Group, then class
[ -8 -10   9   5  -6  -3   0   2  -8   0  -4  10   5   9   2  -7   5 -15
  -3  24 -10  -4  -3 -13  -2  -7  -8 -13   9  -8   5  -3  -8  -4   5 -41
  14 -14  -3  -8   9  -1]	Z739.<52>
[ -9   1   1   4 -11   0 -12  -1   2   0  -8  -2  -3 -24   3 -10  -1  15
 -14 -41  -5 -11   4 -10   2   6   9  13  -2  -2   6   3   1  -4  -1  11
  10  -3  -6   1  -8   3]	Z94.<48>
[ -9  -3  11  -8  -6   0  -2   1  -6  -2  -5   6 -22   2   6 -16   6 -22
  -1 -14  -4  -5  -2 -19   1  -3   1  -8   1 -13   6  -8   3   3   5 -41
  22 -19  -4   8   9  -3]	Z739.<65>
[  1   3  -5   8  -4  -3   8   2  -2   4  -4   1   1  18   7  -3  -2  -5
   9  29  -7  -6  -4  -2  12   5 -15  -8   0   5  13  -3   1  -4  11  34
 -28 -11   4  11  -2   3]	Z133.<54>
[  5   0  -3   5  -2   2   4   2  -4   6  -6  -1  -2   9   7  17  -2   6
   4  11  -6  -2  -2  -6  14 -29 -15  -7   2  -5  14   5  -2  -6   8  23
 -16 -14  -2  -3  -5  -1]	Z133.<54>
[ -4  -2  -6  10   1   0   3   1   0   9  -2   1  -2  12   5  -8  -1 -13
   4  18  -4  -8   0  -3  11  -5 -11  -6   3   1  13   4   0  -5   5  19
 -12 -11   0   6  -9   2]	Z133.<57>
[-14   6   1   5  -5   0  -5  -4   4   5  -4   0  -1 -23   6 -10  -2  14
   3 -28   1 -11   2  -5   5   1   2   5   1   3  11   6   1  -2   1   8
   7   0   1   1  -1   4]	Z94.<48>
[ -5   9   3   8 -11   7   4   0   5   3   2  -3  -2 -13   9   2  -2  14
   5 -38  -5  -7   0   8   1  13   4  11  -1   8   7   5   2   1   3  33
  -1  14   0  -7   3   5]	Z94.<53>
[ -7   9   2   1 -11   3  -3  -6   1  -2  -6  -3  -1 -13  14  -9  -4  30
   5 -15  -3 -16  -7  -1  -7   1   1  14   0   2   9   4   4  -4   4  -7
   0   3  -3  15   3   0]	Z94.<53>
[ -9  -4  -1   8  -1   5   4  -1  -6   6  -5   4  -1  13   9  -6  -2  -5
   0  22  -5  -7  -7  -6  -3   4 -10  -5   5  -1  11   2   0  -7   6   3
 -14 -13   0  10  -6   3]	Z133.<54>
[ -6   1   2   8  -4   0  12   5   4  13  -4   4   0  17   7  -4   2   0
   4  37  -3  -2  -4  -3   7  -7 -12 -10   1   0  16   2  -5  -4   9  19
 -12  -6   2  10   4   5]	Z133.<54>
[  6  -3   2   0  -4  -3  -6   2  -8   0  -7   3   2   6  10  -1   2  -4
  -1   5  -3  -1   2 -16   7   4  -5  -7   2 -19   4  -2  -3  -5   4 -12
   5 -18  -9   2 -10  -1]	Z739.<52>
[  6  -9   5  -2  -4   0  -4  -2  -9  13 -14  -2   7   5  15 -17   5  -8
   4  -4  -5  -9   3 -25   7   0 -11  -8   3 -18  14   0  -1  -4   6 -23
   8 -24  -7  15 -13 -12]	Z739.<65>
[  1  -6  -2   0  -5  -5  -6   3  -7  -1 -11   4   2   2  13 -16   3   1
  -3 -18  -9  -9  -3 -13   3   6   6   2   3 -14  11   3  -4 -10   7 -24
   9 -18  -4   4 -13  -2]	Z739.<65>
[ -7   8  -3   4 -10  -5   0   2  -2   4 -12  -3   0 -10   1  -5  -1   4
   5 -26  -4  -3   0 -11   7   3  -1   6   2   3  13   5   2   2   6  15
   2   6   2  -4   9   5]	Z94.<48>
[ -7   6   1   9  -6  -3  -2   8  14   1  -4  -2   1 -11   1 -11   1  -9
   6 -23 -10  -1  -3 -22   7  11  -2   9   1   4  17   9  -3  -1   1  14
  11  14   2   0   2   4]	Z94.<48>
[ -2  -3   1  -1  -4  -3  -5  -2  -7   1  -4   3  -3   3   9  -5   4  -2
  -4  -3   1  -4   2  -8   5  -2  -4 -11  -1 -14  -1  -6  -4  -4   2 -28
   6 -17  -8  -7  -9   4]	Z739.<52>
[ -1  -6  -5  13  -6   5  -3   0   0   5  -8   4  -5  18   9  -6   1  -8
   1  39  -2  -3  -5  -9  16 -14 -17 -16   0  -2  15   2  -5  -9   6  27
 -15 -16  -2  -2 -17   2]	Z133.<57>
[  2   3   3  -7   0  -2   5  -4   0   5 -11   3   4   6   6  -6   5  -5
   1 -22  -9   1   1 -16   0   9   5 -10   0  -8   4  -3   1  -2   4 -12
  10 -10  -1  13   8   2]	Z739.<65>
[ -1   6   7   1  -8  -1   1   1   5   2  -7  -1  -8 -13  -4  -6  -2  10
   8 -31  -9  -8  -2  -4   3   2   8  22   1  14  12  12   3   3   2   9
  -2  12   0  10  -5   2]	Z94.<48>
[ -6  -2  12  -3  -5  -2  -1  -2  -8  -2  -9   6   2  -1  10 -10   6  -5
  -1 -15  -7  -7   2 -21   7   4   0  -7  10 -17  -6   0   4  -7   6 -23
  18 -22  -6   4  -4  -4]	Z739.<65>
[ -2  -4   4  -1  -1   5   1 -13  -7   3  -3   5   3   6   2  -3   2  -7
   3   9  -7   7  -3 -16   0  -7  -7  -9   9  -5   7   2  -3   0   5 -24
  15  -7  -7   7   3  -3]	Z739.<52>
[ -1  -6  11  -6  -5  -1  -8  -5  -9  -4  -9   2   1  -5  16 -11   5  16
  -1  -2   3 -15   0 -11   6  -1   3  -3   2 -19  -4 -11   1  -7   1 -41
  12 -25  -4  17  -8  -3]	Z739.<65>
[  0  -3  -6  11  -2   6   1   1  -5   8 -10   3   2  25  13  -5  -3  -9
   0  41  -7  -3  -2   0  11 -12 -19 -16   0  -2  20  -1  -1 -12   9  25
 -26 -17  -3  17 -12   1]	Z133.<54>
[ -2   8  -3   3  -6   0  -6  -8   1  -5  -9  -4   0 -18  12 -10  -4   8
   2 -34  -7 -14   0  -4   6   7   8  12  -1   0   8   3   3  -3   3  11
  -1  -7  -8   2 -12   5]	Z94.<48>
[ -4  -4   6   0  -2  -7  -4  -1  -8   2  -8   0   7   1  15 -14  -4   3
   1  -3  -8  -6   3 -21   1   1   0   0   5 -11   9   0  -5  -9   9 -31
  17 -19  -6   7  -7  -2]	Z739.<65>
[ -4  14  10  16 -11  -3  -4  -4   0  -1  12   0  -6 -13  15 -13  -5  30
   6  -9   1 -16  -2  -9  -7  18   2   7   3  -1  -7  -7  -1 -10   1   7
  -6  -1  -8 -12 -28  10]	Z94.<53>
[ -8   9  -2  10  -7  -1   3  -4   6   2  -8  -5  -4  -8  11 -16  -1  20
   3 -19  -5 -18  -3   2   8   0  -2  13   2   2  20   3  10  -9   4  23
  -9   3   0  14 -10   5]	Z94.<53>
